Below are the code and all the weights of a small trained network. Each question names an input and a class and asks about switching units off, where a switched-off unit gives its printed mean instead of its output.

import numpy as np


def w(rows, s, z=0):
    codes = np.array(rows[::2]) - 128.0
    scale = np.full(codes.shape[1], s)
    scale[-1] = z or s
    return codes * scale


def norm(h):
    return h / np.sqrt((h * h).mean(-1, keepdims=True) + 1e-5)


def f(y):
    return np.maximum(y, 0)


def log_softmax(a):
    a = a - a.max(-1, keepdims=True)
    return a - np.log(np.exp(a).sum(-1, keepdims=True))


def net(x, mask):
    res = np.array(x, float).reshape(1, 3) / 4 @ E
    u = 0
    for l in range(2):
        y = f(norm(res) @ A[l][:, :-1].T + A[l][:, -1])
        res = res + np.where(mask[u : u + 9], y, B[l][:, -1]) @ B[l][:, :-1]
        u += 9
    return log_softmax(norm(res)[-1] @ U[:, :-1].T + U[:, -1])


A, B = {}, {}
E = w([
[104,137,4,116,170,164,128,122,161,135],'x0',
[135,184,162,30,130,102,139,123,154,143],'x1',
[226,118,119,137,165,114,113,150,172,101],'x2',
],0.018)
A[0] = w([
[180,142,77,119,186,162,142,138,161,101,2],'L0N1',
[57,162,43,117,164,159,155,95,138,169,88],'L0N2',
[167,157,77,149,211,88,72,142,192,101,2],'L0N3',
[163,190,172,33,138,79,153,132,149,117,111],'L0N4',
[159,144,77,126,168,115,132,137,136,110,8],'L0N5',
[70,126,201,144,56,102,165,92,33,150,191],'L0N6',
[111,203,129,18,131,78,140,110,180,181,116],'L0N7',
[249,111,168,158,166,92,115,165,179,93,70],'L0N8',
[160,74,168,199,94,122,117,166,84,88,20],'L0N9',
],0.012,0.0047)
B[0] = w([
[146,94,169,49,8,200,152,112,191,139,183],'L0N1',
[93,181,173,197,160,34,62,89,35,81,227],'L0N2',
[151,44,146,60,50,189,157,155,198,126,194],'L0N3',
[213,184,143,168,86,117,49,148,178,243,223],'L0N4',
[116,75,150,108,120,185,124,119,164,194,161],'L0N5',
[165,43,90,82,98,185,136,155,214,168,250],'L0N6',
[87,146,183,11,181,118,237,108,165,95,237],'L0N7',
[78,157,135,197,246,28,104,88,41,65,228],'L0N8',
[89,101,98,111,185,116,179,99,111,2,196],'L0N9',
],0.0098,0.013)
A[1] = w([
[155,229,186,129,127,89,200,143,145,126,13],'L1N1',
[134,125,154,147,90,128,168,164,148,177,84],'L1N2',
[66,171,109,165,83,134,105,113,53,127,70],'L1N3',
[103,54,139,167,93,144,89,100,105,96,125],'L1N4',
[170,216,167,165,141,108,34,90,100,154,6],'L1N5',
[112,148,135,132,89,138,105,160,115,210,75],'L1N6',
[72,249,133,78,140,126,168,114,91,154,47],'L1N7',
[112,119,122,210,137,98,96,149,39,103,139],'L1N8',
[153,58,92,165,110,207,137,126,155,102,2],'L1N9',
],0.014,0.0067)
B[1] = w([
[98,104,2,221,87,147,79,140,64,127,209],'L1N1',
[129,157,104,106,138,190,128,108,147,91,164],'L1N2',
[212,185,123,178,85,162,57,93,140,180,181],'L1N3',
[90,155,87,171,128,170,127,162,20,140,254],'L1N4',
[170,125,24,159,87,109,101,253,115,180,178],'L1N5',
[134,112,131,106,139,135,146,50,156,74,146],'L1N6',
[121,51,176,181,189,100,148,137,106,35,218],'L1N7',
[92,174,217,42,95,140,140,28,199,159,238],'L1N8',
[135,119,65,136,126,121,183,226,85,155,228],'L1N9',
],0.013,0.0095)
U = w([
[117,60,44,145,87,188,191,234,78,142,106],'0',
[87,145,162,150,200,54,145,86,79,52,191],'1',
[159,107,153,54,94,163,166,115,252,151,226],'2',
[192,180,127,160,144,36,74,179,140,185,3],'3',
[96,191,119,199,66,160,62,72,75,196,25],'4',
],0.021,0.003)

Each question gives the input, the list of numbers given to net, and the class t.
The units are the neurons (one row each of A and B). Each row of codes is followed by its name. A weight is (code - 128) times the scale printed after its matrix; where a second scale follows, it is the last column's (A, B and U).
mask holds one flag per neuron, layer by layer. A switched-off neuron (its flag False) gives its mean, the last column of its row in B, instead of its output. The means were averaged over made-up inputs and are rounded, as every weight is.
A unit's drop is (log p(t) with every unit on - log p(t) with that unit switched off) / (log p(t) with every unit on - log p(t) with every unit switched off).
The circuit of an input: a set's keep is (log p(t) with only the set's units on - log p(t) with every unit switched off) / (log p(t) with every unit on - log p(t) with every unit switched off). Starting from the 12 units with the biggest drops (on a tie, the unit counted first), units are removed one at a time, each time the one whose removal leaves the highest keep (on an exact tie, the one counted first), for as long as the keep stays at least 0.8.
circuit, biggest first: the units of the circuit, biggest drop first
most important unit: the unit with the biggest drop
k most important neurons: the k neurons with the biggest drops, biggest first
k most important neurons of layer l: the k neurons of layer l with the biggest drops, biggest first
input [4,5,0], class 1: 2 most important neurons of layer 0 -> (L0N7; L0N2)
input [-6,3,-8], class 2: circuit, biggest first -> (L0N6)
input [0,7,8], class 3: 2 most important neurons -> (L0N8; L0N4)
input [-8,4,0], class 2: 4 most important neurons -> (L0N6; L0N2; L1N4; L1N2)
input [7,-4,-1], class 4: 2 most important neurons -> (L0N2; L0N6)
input [1,-4,0], class 4: 2 most important neurons -> (L0N6; L0N7)
input [5,1,-2], class 1: 2 most important neurons -> (L1N7; L0N4)
input [-3,-1,-6], class 0: 2 most important neurons -> (L0N6; L0N7)
input [8,-4,-1], class 4: 2 most important neurons of layer 0 -> (L0N2; L0N6)
input [3,6,0], class 1: 2 most important neurons -> (L0N7; L0N6)
input [-8,-4,0], class 0: 2 most important neurons of layer 0 -> (L0N6; L0N2)
input [6,1,5], class 2: 3 most important neurons of layer 1 -> (L1N1; L1N4; L1N5)
input [-4,-1,-7], class 0: 2 most important neurons of layer 0 -> (L0N6; L0N7)
input [3,2,1], class 2: most important neuron -> (L0N3)
input [0,-1,4], class 1: 2 most important neurons -> (L0N8; L0N6)
input [-8,0,-1], class 0: 3 most important neurons of layer 0 -> (L0N6; L0N7; L0N9)
input [0,5,1], class 3: 2 most important neurons -> (L0N4; L0N6)
input [-5,3,0], class 2: 2 most important neurons -> (L0N6; L0N2)
input [-6,2,1], class 3: 3 most important neurons of layer 0 -> (L0N3; L0N4; L0N8)
input [-2,-8,7], class 1: most important unit -> L0N8
input [-1,1,4], class 3: 2 most important neurons of layer 0 -> (L0N8; L0N4)
